Here is a tiny trained network, its code and every weight. The questions are about switching its units off for an input and a target symbol, where a switched-off unit gives its printed mean instead of its output.

import numpy as np


def w(rows, s, z=0):
    codes = np.array(rows[::2]) - 128.0
    scale = np.full(codes.shape[1], s)
    scale[-1] = z or s
    return codes * scale


def norm(h):
    return h / np.sqrt((h * h).mean(-1, keepdims=True) + 1e-5)


def f(y):
    return y / 2 * (1 + np.tanh(0.7978845608 * (y + 0.044715 * y**3)))


def softmax(a):
    e = np.exp(a - a.max(-1, keepdims=True))
    return e / e.sum(-1, keepdims=True)


def log_softmax(a):
    a = a - a.max(-1, keepdims=True)
    return a - np.log(np.exp(a).sum(-1, keepdims=True))


def net(x, mask):
    ids = ['αζθμσω'.index(c) for c in x.split()]
    T = len(ids)
    res = E[ids] + P[:T]
    r = norm(res)
    for j in range(2):
        rows = slice(3 * j, 3 * j + 3)
        q, k, v = (r @ M[0][rows].T for M in (Q, K, V))
        z = softmax(np.where(np.tri(T) > 0, q @ k.T / 3**0.5, -1e9)) @ v
        o = O[0][rows]
        res = res + np.where(mask[j], z, o[:, -1]) @ o[:, :-1]
    y = f(norm(res) @ A[0][:, :-1].T + A[0][:, -1])
    res = res + np.where(mask[2:18], y, B[0][:, -1]) @ B[0][:, :-1]
    return log_softmax(norm(res)[-1] @ U[:, :-1].T + U[:, -1])


Q, K, V, O, A, B = {}, {}, {}, {}, {}, {}
E = w([
[117,140,53,116],'α',
[70,104,147,90],'ζ',
[218,7,79,132],'θ',
[126,58,39,163],'μ',
[186,114,144,64],'σ',
[107,154,107,54],'ω',
],0.017)
P = w([
[165,254,214,224],'0',
[98,17,119,132],'1',
[127,218,170,172],'2',
[137,50,86,141],'3',
[160,183,125,174],'4',
[151,64,56,155],'5',
],0.012)
Q[0] = w([
[54,70,126,5],'h0',
[59,124,224,217],'h0',
[136,151,126,112],'h0',
[224,174,116,151],'h1',
[113,93,165,175],'h1',
[120,44,26,176],'h1',
],0.026)
K[0] = w([
[86,183,188,1],'h0',
[79,117,199,201],'h0',
[124,110,129,132],'h0',
[162,136,93,47],'h1',
[128,156,126,181],'h1',
[158,79,59,179],'h1',
],0.029)
V[0] = w([
[192,145,125,26],'h0',
[66,100,145,143],'h0',
[239,54,182,200],'h0',
[138,182,52,42],'h1',
[151,181,156,3],'h1',
[24,132,149,157],'h1',
],0.016)
O[0] = w([
[26,78,123,87,148],'h0',
[190,114,160,116,88],'h0',
[193,165,62,6,56],'h0',
[125,227,132,70,178],'h1',
[75,156,228,102,1],'h1',
[73,145,129,221,83],'h1',
],0.013,0.0076)
A[0] = w([
[125,183,222,100,59],'n0',
[109,132,115,127,56],'n1',
[75,19,166,82,114],'n2',
[165,102,244,97,253],'n3',
[70,163,97,166,102],'n4',
[255,150,178,149,4],'n5',
[149,178,114,135,121],'n6',
[161,79,108,70,143],'n7',
[147,83,88,129,121],'n8',
[177,250,167,134,84],'n9',
[117,51,174,142,132],'n10',
[15,41,211,117,123],'n11',
[85,138,103,101,113],'n12',
[149,150,129,136,70],'n13',
[122,151,156,124,85],'n14',
[89,123,120,158,108],'n15',
],0.02,0.0043)
B[0] = w([
[95,168,214,138,178],'n0',
[140,129,128,127,123],'n1',
[69,202,93,95,195],'n2',
[145,95,213,186,171],'n3',
[166,122,139,90,206],'n4',
[65,224,126,157,162],'n5',
[137,153,96,120,166],'n6',
[111,99,173,164,201],'n7',
[115,166,163,106,220],'n8',
[113,73,57,110,205],'n9',
[195,116,111,120,177],'n10',
[150,120,3,96,254],'n11',
[98,153,138,147,148],'n12',
[125,126,104,118,129],'n13',
[129,140,145,118,132],'n14',
[144,101,115,123,174],'n15',
],0.04,0.0092)
U = w([
[141,214,114,203,75],'α',
[10,119,141,97,95],'ζ',
[112,120,212,160,252],'θ',
[206,174,161,71,48],'μ',
[102,102,14,118,99],'σ',
[153,52,126,217,216],'ω',
],0.012,0.0036)

Each question gives the input, a string of symbols that net reads in full, and the target symbol t.
The units are the heads (3 rows each of Q, K, V and O) and the neurons (one row each of A and B). Each row of codes is followed by its name. A weight is (code - 128) times the scale printed after its matrix; where a second scale follows, it is the last column's (O, A, B and U).
mask holds one flag per unit, heads first, then neurons. A switched-off unit (its flag False) gives its mean, the last column of its rows in O or B, instead of its output. The means were averaged over made-up inputs and are rounded, as every weight is.
A unit's drop is (log p(t) with every unit on - log p(t) with that unit switched off) / (log p(t) with every unit on - log p(t) with every unit switched off).
The circuit of an input: a set's keep is (log p(t) with only the set's units on - log p(t) with every unit switched off) / (log p(t) with every unit on - log p(t) with every unit switched off). Starting from the 12 units with the biggest drops (on a tie, the unit counted first), units are removed one at a time, each time the one whose removal leaves the highest keep (on an exact tie, the one counted first), for as long as the keep stays at least 0.8.
circuit, biggest first: the units of the circuit, biggest drop first
top k neurons: the k neurons with the biggest drops, biggest first
heads that matter: for each layer, one digit per head in row order, 1 if its drop is at least 0.15 and else 0, layers parted by /
drop when u is switched off: that unit's drop, to one decimal
input σ θ α α, target θ: top 4 neurons	(n11; n8; n9; n2)
input ω α ζ α ζ α, target α: circuit, biggest first	(n9; n11)
input α ω α, target ζ: top 2 neurons	(n0; n9)
input α θ α ζ, target θ: top neuron	(n11)
input σ α α α μ θ, target ω: top 3 neurons	(n11; n0; n2)
input ω ω α α α μ, target ω: circuit, biggest first	(n11; n2)
input μ μ μ ζ α, target α: circuit, biggest first	(h0; n5)
input ω α α θ, target θ: circuit, biggest first	(n11; n8)
input α α ω, target ζ: circuit, biggest first	(h1; n0; n11; h0)
input α α μ θ θ α, target θ: heads that matter	01
input σ σ α ζ, target ζ: heads that matter	10
input α α α α ω, target ζ: heads that matter	11
input μ θ α θ, target θ: top 4 neurons	(n11; n7; n8; n9)
input α α α ζ, target α: top 4 neurons	(n5; n4; n11; n9)
input μ α ω μ μ θ, target ω: top 4 neurons	(n2; n7; n11; n0)
input α σ α θ, target ζ: top 4 neurons	(n2; n11; n7; n3)
input μ ω α σ α μ, target ζ: top 2 neurons	(n11; n8)
input α σ θ μ, target ζ: top 3 neurons	(n11; n8; n7)
input α θ α ω α, target ζ: top 3 neurons	(n0; n11; n9)
input α α θ α α α, target μ: top 3 neurons	(n9; n11; n5)
input ω μ α μ, target ω: top neuron	(n11)
input θ μ α σ ζ σ, target ζ: top neuron	(n2)
input α α θ ζ, target θ: drop when h0 is switched off	0.5
input α α α σ α θ, target ζ: drop when n2 is switched off	0.2
input ζ α α α θ, target μ: drop when n4 is switched off	0.0
input ω α α ζ α σ, target ζ: drop when n11 is switched off	0.1
input μ σ ζ, target ω: top neuron	(n3)
